What can hang from each mark:
U: S
C: A G
Y: X
L: E H S
F: C D
D: P S V
X: D N P V
E: D F H N S
N: G U W
H: E L S
P: X Y
W: A C E
A: C F G N W
G: A S

Every row comes from one small tree of marks. Brackets hold a mark, then the marks that hang from it, in alphabetical order. Every link used is in the known rows. Which tree was each row made from?
Each row is shifted at random along 4 fixed directions that mean nothing.
Known rows:
(H (L (E F) S)): -140 11 130 1 24 36 19 71 99 -115 -109 45 -142 -37 -85 -155 28 -222 -98 -160 59 -104 18 10 -146 33 32 1 4 134 -179 155 25 -104 103 53 34 -111 -76 -36 -49 101 -20 38 -111 163 107 -164 75 -115 190
(W (A F (G S)) C (E D H)): 73 88 131 -118 232 192 45 8 -148 -13 -85 65 12 219 20 34 83 -137 6 174 100 195 -269 -7 -64 24 119 47 194 -110 13 -96 -33 26 115 -108 157 -50 11 180 27 -252 -179 25 125 12 -180 44 124 40 -24
(X (D S) N (P Y)): 66 87 -23 -171 -241 -46 -162 -238 -245 399 -105 -161 -28 -67 -190 15 -119 318 238 -57 117 -47 64 112 211 194 -290 114 20 -213 -36 -211 60 103 -293 -203 -114 111 239 133 76 -187 232 -495 373 -225 -228 35 -236 347 31
(D (P (X N) Y) S V): 19 -17 -91 128 -247 17 -123 197 167 11 200 -76 -111 -116 153 22 -130 -31 -159 -49 156 -105 102 -187 96 -178 -139 -26 -182 24 126 -55 94 13 -213 -380 -5 -134 -83 -247 -105 110 -34 288 -105 10 1 34 -201 146 -282
(G (A (F C D) (N U) W) S): -60 85 55 -44 241 -121 197 -35 79 -130 68 19 5 -82 52 -46 -111 12 -193 -154 -102 -148 82 -102 -106 72 70 18 -100 7 -137 141 -87 -100 -51 95 67 67 -84 28 -85 17 -88 48 -201 42 119 49 -29 -187 -93
(H (E F N) L): -5 -94 1 -24 -251 -104 -116 -324 -381 193 73 277 -223 -317 -42 272 -174 -45 192 -59 110 -125 -236 -154 118 28 -384 -273 60 259 -344 -102 255 143 -195 -345 -176 -8 90 48 178 111 -82 -343 120 157 -141 -69 -213 54 51
(G (A C (F D) (N W)) S): -105 62 100 -68 29 -152 54 -156 64 33 44 112 -215 -307 30 32 -221 44 -196 -140 -186 -235 -72 -239 -28 -6 -121 -54 46 117 -216 70 43 -17 -190 -11 50 243 -64 131 14 16 -195 49 -187 138 19 -38 -121 -119 -39
(W (E (D V) F)): 110 28 -133 66 -69 -70 7 -86 -163 167 31 37 170 185 76 53 61 -10 125 -86 29 18 -48 124 138 55 -112 -69 84 -110 -8 -217 -74 -68 14 -264 -71 -4 -31 69 162 -237 -94 -229 175 -51 -116 -119 -100 172 -154
(W (A C) E): -51 249 33 15 80 77 56 -66 -56 65 -72 14 -20 326 48 15 23 45 -29 167 -79 -24 54 132 32 -78 244 60 102 -203 22 -133 -135 -18 152 67 98 -74 27 186 -70 -115 -70 -97 63 -112 -167 -79 78 24 -35
(E (D P V) (F (C (A G))) S): -208 -25 -79 114 -62 -57 -37 -18 247 214 91 144 -55 -237 153 -169 -122 1 -454 -182 -281 -125 -37 18 177 -47 -249 -341 288 21 -253 -83 -165 -323 -300 -263 294 398 -251 257 -141 -499 -18 -171 -33 220 18 -324 -106 -132 -40
(D (P (X (N G))) S V): -60 14 -143 247 -277 21 -191 33 -19 13 19 -243 143 2 -40 88 -72 194 72 18 53 68 176 164 307 -71 -38 83 -202 -72 188 -148 -103 -2 -142 -70 69 -66 -27 -22 -14 -75 105 -72 -46 -149 -51 36 -23 46 -110
(C (A (F D) N W) (G S)): 199 -64 98 -107 169 -107 124 221 3 -233 -18 47 -15 16 -11 -260 79 -115 -17 -18 -1 23 -28 -17 -99 13 54 -66 105 61 -19 34 -78 44 58 114 -272 103 -12 -202 -23 109 -141 211 -16 10 132 58 0 14 -1
(L (E D (N U (W C))) (H S)): -37 -102 -41 -48 -33 -40 6 -133 -389 252 2 28 -21 -22 -53 279 13 -4 138 -25 61 139 -111 127 257 287 -176 -97 -196 6 4 -105 65 -40 -26 -164 27 -165 4 114 204 -132 10 -245 157 32 -265 -233 -88 -164 125
(A C F G N W): -70 -57 159 -39 96 130 84 82 199 -113 151 147 -98 -220 70 -229 38 -118 -233 105 -190 -32 -268 -318 -242 -175 196 -150 245 367 -86 138 234 145 64 290 -168 365 60 53 -82 339 -12 314 -152 -58 264 192 177 -98 264
(P (X (N G))): 3 3 22 4 -57 116 -38 49 -25 52 77 -43 -46 -6 2 18 -27 89 45 11 -5 -50 -38 -138 -43 -66 -100 6 29 -21 -38 21 69 79 79 -76 -115 -71 59 -118 20 207 97 78 -95 19 -5 24 -123 126 -62
(A C (F D) (G S) N W): -78 -46 125 41 137 49 104 24 199 -67 66 79 -21 -148 -20 -331 -10 50 -253 -34 -237 -37 -63 -145 -115 -44 125 -109 129 292 -101 41 33 113 1 263 -123 459 8 227 -72 181 37 119 -141 -104 219 140 150 -141 252
(D (P (X (N G W)) Y) S V): 1 -28 -194 223 -506 78 -430 -208 -243 166 -61 -41 -133 -421 -53 454 -320 327 210 190 89 219 35 -110 393 -155 -233 204 -179 -38 132 -217 266 166 -345 -176 86 -176 276 -96 64 -34 167 -123 97 -136 -278 262 -124 142 -11
(A C (F D) (G S) N): 33 -81 163 -24 -63 6 -6 16 53 -2 96 31 -36 -249 -83 -200 -16 -46 -8 25 -79 47 -198 -230 -191 45 24 -70 172 256 -32 5 185 310 -18 123 -97 248 164 72 102 253 47 87 9 -120 11 208 96 4 181
(G (A C) S): 44 140 -21 -42 -280 -261 -198 -504 -434 286 105 7 -226 -462 -42 393 -268 347 262 51 -88 34 -122 -110 333 39 -438 -32 88 1 -153 -185 144 134 -264 -277 25 70 173 97 250 -116 -191 -382 59 -32 -414 26 -278 79 -189
(H (E (D P V) F (N G) S)): -237 -96 -140 177 6 38 -40 -49 -7 -21 -188 43 258 61 -121 -29 -112 7 -80 -40 -162 126 131 248 88 38 108 -87 -45 -110 -93 12 -176 -160 4 137 232 137 -170 240 -28 -241 185 -211 22 91 85 -156 242 -273 134
(A F (N G) (W C (E D))): 116 -87 21 -72 129 56 104 -50 -213 -85 -75 72 134 93 -19 6 95 -53 183 172 65 164 -201 -92 -7 -43 170 27 68 73 21 10 51 113 170 95 -161 147 210 20 77 78 -5 13 118 -106 89 239 181 71 188
(C (A F (N U) W) (G S)): 88 4 14 4 13 -23 -126 -49 -289 -158 -201 -35 72 -117 -207 62 -34 262 281 243 -116 324 -3 169 75 119 171 185 64 -48 47 -47 56 101 22 488 -51 -4 282 -37 84 -5 103 -115 109 -172 -72 276 178 -86 217
(G (A C N) S): -127 121 -5 -30 45 -127 -39 -134 -47 -107 -2 -94 -32 -135 -160 65 -161 103 42 121 -155 43 92 -41 -73 55 91 107 -33 -70 -16 109 16 116 43 162 123 -16 77 32 18 83 -1 22 -70 -35 -112 144 103 -174 -53
(P (Y (X (D S) (N U) V))): 90 -65 -36 -56 60 113 116 236 65 60 110 -106 114 291 -20 -99 105 109 10 -38 89 -147 176 149 -87 165 90 39 -166 -143 218 19 -21 -31 26 -15 -25 -105 64 -85 -110 43 74 105 148 -56 54 23 -39 122 -97
(G (A F) S): 126 94 -18 -24 -109 -125 -101 -165 -252 -176 -82 -15 47 -361 -126 327 -87 -79 326 161 115 255 -214 -241 -182 -3 -13 271 -26 -102 0 202 267 151 39 23 90 -357 271 -361 189 190 -34 69 25 -29 -173 352 75 62 -147
(G (A C (N U (W E))) S): -38 50 27 -61 70 -154 -38 -175 -189 -63 -44 -88 -45 -36 -55 211 -124 132 126 80 -106 -19 105 -1 38 119 59 131 -114 -75 39 1 15 29 -6 189 105 -2 129 51 125 34 -102 -24 -67 -17 -117 73 45 -164 -60
(A F G W): -48 39 189 -16 89 179 47 20 269 -42 58 271 -118 -251 197 -193 11 -123 -343 -109 -152 -79 -274 -368 -210 -280 -14 -89 269 314 -243 141 186 -162 -42 165 -136 267 -166 37 -120 121 -162 250 -334 98 300 2 -6 -4 154
(L (H (E D) S)): -20 -40 3 -72 109 8 107 206 160 -131 -57 10 96 78 -34 -119 154 -334 -129 1 87 94 -49 -79 -212 -79 83 -13 -201 47 42 198 69 -62 213 -126 32 -335 -160 -228 -60 134 -15 270 -69 59 107 -68 120 -105 11
(G (A C (F (D (P X) V))) S): 62 56 9 40 47 -118 123 90 140 -210 92 -74 41 -151 40 9 -15 -183 -53 -14 76 -28 -56 -141 -173 -88 88 75 -65 0 22 190 8 96 57 -126 121 -152 -76 -260 0 169 -95 304 -164 38 27 97 11 -46 -292
(D (P (Y (X N))) S V): 13 -25 -93 139 -250 -19 -109 136 88 63 114 -77 -16 -49 102 21 -66 54 -73 -8 116 -82 101 -27 182 -96 -87 -8 -183 20 184 -68 53 -62 -254 -248 22 -68 -67 -114 -96 -46 -94 101 3 -53 -8 -20 -136 106 -180
(H (L (E (F C D) N) S)): -52 -28 30 28 10 -49 108 12 -98 1 27 -12 -72 65 -104 -130 39 -131 40 -188 101 -113 78 188 18 230 -65 -116 -53 77 -144 18 -103 1 76 -113 -38 -74 -42 54 40 68 43 -216 74 84 -38 -172 -45 -96 146
(F C (D P S V)): 123 13 -245 229 -243 -154 3 -56 12 136 74 -149 176 85 -12 63 56 122 160 23 163 175 178 245 321 -9 -10 47 -207 -113 248 -172 -173 160 -43 -247 75 -278 74 8 -11 -147 234 -352 270 -322 -252 92 -87 74 -132
(H (E (F (C A))) L S): -136 45 -14 23 -262 -96 -175 -207 -197 45 -187 234 -141 -304 -119 178 -131 90 60 88 4 55 -64 25 209 -81 -242 -103 -116 238 -355 -48 119 70 -131 -197 70 -85 122 53 -51 21 122 -281 92 97 -46 80 -14 -66 111
(E (F (D P)) (H S)): -43 -117 42 -26 251 11 204 443 678 -287 66 168 -148 -22 354 -282 197 -691 -551 -171 110 -157 -153 -361 -586 -186 44 -108 123 106 -46 384 22 -176 74 -181 10 -81 -490 -297 -194 33 -128 590 -225 374 395 -275 13 -28 -95
(E H (N W)): -16 -145 -116 20 165 49 100 52 44 -20 165 31 -69 209 106 87 140 -141 1 9 -12 -26 -55 21 -156 129 41 -82 -11 -47 144 84 27 -60 110 72 -122 -81 -176 30 141 92 -63 33 54 120 -16 -108 -42 -127 88
(Y (X D P V)): -108 -3 -32 28 -207 157 -359 -327 -177 238 -213 27 89 -286 -124 305 -33 375 244 59 -37 88 -193 39 36 -62 -94 166 108 -128 73 -85 138 85 -140 48 49 -69 266 120 -46 -210 318 -384 307 -189 -201 70 23 112 131
(W (C (A F))): 29 171 -24 -35 -71 -29 14 -54 -63 183 22 81 -20 60 -41 12 62 190 104 161 -54 122 -133 126 152 0 2 -59 156 14 -25 -55 -9 18 19 -46 108 18 37 187 27 -139 -42 -201 156 -62 -175 30 -39 64 -2
(X (D V) (N G W)): 72 -138 -113 -79 -221 32 -66 -150 -320 283 -151 -119 32 -10 -192 237 -9 183 361 5 152 41 -1 129 312 85 -154 53 -97 -109 63 -208 89 129 -110 67 -226 3 361 21 219 -102 67 -277 211 -141 -113 13 -69 187 130
(N (G (A F)) (U S)): 139 -13 193 -67 61 -10 66 -120 -184 60 -34 -128 120 79 46 175 77 17 272 -109 28 16 3 112 77 135 27 68 34 -25 64 -38 -135 -119 -62 223 112 3 -2 -60 205 -105 -259 -123 -169 67 -7 -50 -23 -7 8
(N (G A) U W): 255 -183 26 -74 40 27 -38 -229 -407 -81 -198 -96 83 109 -16 524 86 21 533 176 128 208 19 149 145 89 101 303 -117 -103 262 -13 81 -51 45 466 40 -229 230 -181 328 -39 -103 -103 -40 -33 -68 71 124 -30 112
(X D N P V): -174 -7 66 -202 -110 75 -150 -126 138 259 -6 -76 -132 -131 17 -27 -97 38 -92 -281 151 -341 -103 -132 -70 -67 -261 -146 163 -97 -184 -142 18 -1 -216 -159 -174 218 27 95 -123 -145 166 -126 112 32 49 -251 -239 313 -4
(F (C (A W)) D): 60 28 -116 54 146 -3 169 224 331 -141 -72 140 73 147 3 -97 129 -188 -111 186 64 214 57 -61 -244 -226 354 118 -27 -96 121 239 -12 139 282 80 65 -451 99 -260 -225 156 303 171 150 -139 -45 215 119 -97 9
(A C (N W)): -35 -102 -43 -17 -217 -64 -183 -224 -126 128 13 106 -257 -292 -48 266 -65 102 190 264 -103 84 -199 -273 10 -100 5 -5 92 129 87 6 354 272 -13 142 -97 3 393 -3 153 254 116 -20 165 -121 -171 197 58 3 212
(P (X V) Y): 56 78 -169 124 22 207 14 73 90 3 259 -120 72 254 12 -46 1 264 2 -55 -37 -66 290 257 28 87 4 27 -130 -161 150 -158 -131 37 123 -145 31 -104 -108 32 -101 82 190 19 24 -57 -39 85 -82 100 -188
(X (D S) (N W) (P Y) V): -254 17 -43 -82 -92 191 -234 -104 221 177 -252 -108 -74 -8 -143 9 -204 253 -143 -152 -7 -214 205 90 51 -18 -50 160 -59 -219 -55 -118 -57 -113 -241 164 60 219 85 250 -236 -230 354 -118 125 -13 87 -46 -57 163 189
(D (P (X N)) V): -115 51 -40 125 -115 9 30 80 217 159 312 -68 -121 15 271 -149 -44 68 -289 -282 19 -388 67 -7 213 -118 -241 -296 -13 110 -81 -191 -105 -152 -207 -371 -106 166 -383 113 -97 -85 -180 18 -257 78 104 -401 -337 69 -264
(A C (G S) (N (W (E H)))): 73 -163 68 -69 -155 21 -325 -169 -296 -42 -94 36 -173 -311 -97 273 -62 1 309 347 1 296 -239 -320 -71 -37 -25 135 85 144 140 -88 423 409 58 174 -136 -9 482 -58 262 311 49 84 157 -134 -229 365 158 -9 245
(H (L (E (D (P (X N) Y)))) S): 107 -145 36 -31 3 -68 114 147 -122 -193 21 -76 3 179 -87 -72 216 -235 163 0 324 -13 51 105 0 120 -64 -57 -280 99 36 106 -10 71 152 -233 -134 -307 42 -357 10 290 83 147 62 46 42 4 46 39 -97
(G (A C N (W E)) S): -101 151 7 -45 137 -163 39 -180 -113 -52 31 -26 -60 -38 -5 24 -165 160 -78 7 -185 -105 130 -22 89 11 -11 -5 -47 -31 -112 -27 -100 -12 -2 12 -10 193 -28 152 -21 -5 -167 -41 -118 -5 -43 16 -25 -154 -105

Write each row's tree:
103 12 -145 35 4 -108 100 31 -66 54 197 -89 64 121 121 -23 216 -39 52 -101 -19 -14 -49 272 80 275 -248 -167 52 -26 23 -114 -127 -122 -38 -240 -67 137 -253 94 176 -212 -145 -250 145 83 38 -186 -110 98 -98 -> (E F (H S))
205 -56 61 -87 205 -59 83 157 -102 -108 -56 42 48 257 62 -98 157 -73 86 55 3 106 15 126 20 -17 113 -68 126 -74 90 -38 -176 -55 141 115 -190 -55 -24 -199 5 -23 -155 133 45 15 -19 -50 -24 -14 -48 -> (C (A (W (E D (N (U S))))) G)
187 -143 -101 60 23 -197 121 134 78 -54 131 -102 196 154 61 -174 219 -282 15 -95 110 -34 -44 82 -55 120 -68 -82 145 -70 135 103 -110 -164 -14 -221 3 49 -184 -162 112 -176 -18 22 78 48 110 -181 -1 146 -173 -> (E (D P S) F)
-147 -91 153 -35 -157 17 -213 -220 -47 213 -35 31 -226 -286 -36 182 -135 166 112 167 -166 80 -97 -258 1 -82 59 -15 166 152 14 -34 203 211 -98 282 60 133 310 102 108 103 57 -47 -32 -44 -145 105 63 -79 295 -> (A C (N G (U S)))
-124 160 60 -57 180 84 -2 173 167 -45 -273 198 72 195 1 -207 -22 -96 -263 97 -196 119 18 21 -157 -42 191 3 167 -107 -105 28 -194 -82 147 94 260 137 -30 231 -193 -221 1 56 91 102 -18 14 206 -116 92 -> (W (C (A G N)) (E (F D) S))
20 87 -9 24 -169 3 -299 -479 -374 266 -52 101 -156 -354 -63 210 -146 471 204 130 -150 273 -119 -63 399 -56 -374 -9 145 138 -133 -252 134 59 -175 -35 -80 263 215 329 136 -175 -50 -415 20 -141 -255 131 -92 67 121 -> (A (G S) (W C))
83 8 109 -30 162 100 87 299 269 -242 -105 245 62 -7 25 -163 110 -288 -202 82 -29 160 -153 -202 -357 -239 272 64 152 92 17 260 121 -36 109 270 -32 -138 -22 -302 -139 187 -13 405 -62 17 162 202 188 -78 97 -> (C (A (F (D S)) G W))
-3 101 -57 71 -6 47 57 -96 60 12 -29 138 3 -123 40 38 87 86 7 146 -54 149 -229 -122 -7 -183 124 48 86 101 -57 148 127 -37 90 99 22 25 102 45 -45 61 45 3 -4 -85 84 186 95 53 97 -> (A F (W C))
37 -27 214 -158 119 -18 -38 -204 -157 51 -72 32 -145 -67 176 228 -138 56 28 -41 19 -48 36 -171 110 -98 -126 70 29 48 -122 -50 -18 -176 -117 94 43 121 -57 32 97 -183 -331 22 -343 167 2 -163 -130 -27 -55 -> (N (G (A (W C E)) S) U)
69 -1 -57 -22 90 -30 16 72 -152 -74 -77 -21 134 291 -136 78 136 100 244 175 -70 146 108 272 -29 186 271 100 -38 -135 231 -10 18 -3 110 421 9 -191 169 -51 117 49 84 -108 202 -146 -95 120 188 -135 141 -> (C (A (N U W)))
12 49 -90 24 30 17 -5 12 -75 47 -114 61 80 183 34 38 -32 -96 84 120 78 142 0 2 7 -14 43 24 43 -96 -44 -70 -142 99 147 -173 47 23 21 142 46 -135 -23 -28 86 54 -110 5 0 90 -53 -> (W C (E (F (D V)) (N (G S))))
-140 32 -45 149 -209 56 -219 -75 87 104 -101 -9 -85 -107 10 58 -166 294 -122 58 -80 -75 140 19 179 -57 -62 162 -73 -50 75 -25 38 -155 -251 69 171 71 -33 179 -168 -170 111 -108 -2 -11 -20 -42 -65 20 117 -> (D (P (Y (X (N W) V))) S)
31 -73 -51 121 -94 6 -106 275 183 -291 23 -215 124 62 24 -3 102 -204 17 96 232 46 38 -135 -214 -140 143 165 -144 -125 286 195 27 52 135 -17 43 -316 49 -416 -103 269 217 384 -36 -40 90 139 110 118 -151 -> (D (P (X N V)) S)
199 -10 -196 -3 -110 87 30 88 -211 162 254 -263 145 250 -129 22 18 319 223 -92 148 -77 261 313 178 287 -169 3 -224 -268 215 -264 -111 187 9 -324 -122 -97 175 -66 35 71 247 -137 302 -170 -163 162 -178 288 -242 -> (P (X (D S) N V) Y)
20 10 -137 126 -180 -19 -142 -117 -116 -66 -278 143 156 -160 -131 231 -47 -77 230 157 108 331 -111 -22 -91 -100 127 197 -37 -74 11 87 226 182 102 85 100 -369 162 -92 55 45 282 -180 218 -118 -76 150 215 -14 92 -> (H (E (F (D P))))
149 20 97 -134 69 -37 120 0 -72 -130 92 -56 -12 -17 10 -87 22 -98 91 -56 -5 -53 -84 33 -41 66 -17 -43 128 22 -23 27 -83 45 57 97 -167 36 -124 -79 21 17 -194 55 -86 13 63 -50 -64 59 -86 -> (C (G (A F N)))
104 -11 -126 6 192 247 147 343 314 -168 191 -151 163 364 -5 -208 154 -56 -95 -67 121 -66 300 159 -297 23 231 120 -163 -226 258 59 -122 95 310 -104 4 -284 -84 -225 -190 207 271 376 5 -38 106 139 73 83 -230 -> (P (X D V) Y)
-183 127 27 -9 -108 51 -68 44 26 51 -114 133 -104 -308 6 92 -86 -250 -195 -22 -14 93 -172 -154 -82 -6 -89 36 -22 83 -224 87 191 -48 21 -131 104 -175 -121 -6 -53 -40 -6 41 -69 155 -22 -179 -10 -104 134 -> (L (E F) (H S))
95 -47 64 -30 97 -2 -52 -232 -297 -80 -151 -152 110 33 -58 299 -39 159 331 107 23 204 154 126 116 74 74 265 -92 -109 97 -10 -35 -80 12 393 97 -82 110 -54 192 -120 -81 -136 -176 -44 -53 55 107 -88 46 -> (N (G (A W) S) U)
150 -134 -61 54 -34 -110 72 -4 -172 -198 -170 30 198 109 -190 43 173 -259 275 -4 202 114 5 170 -73 91 40 -22 -202 10 22 103 -14 75 181 -76 28 -297 164 -239 89 180 88 -149 225 3 25 124 241 -19 -1 -> (H (E (F D) S) L)
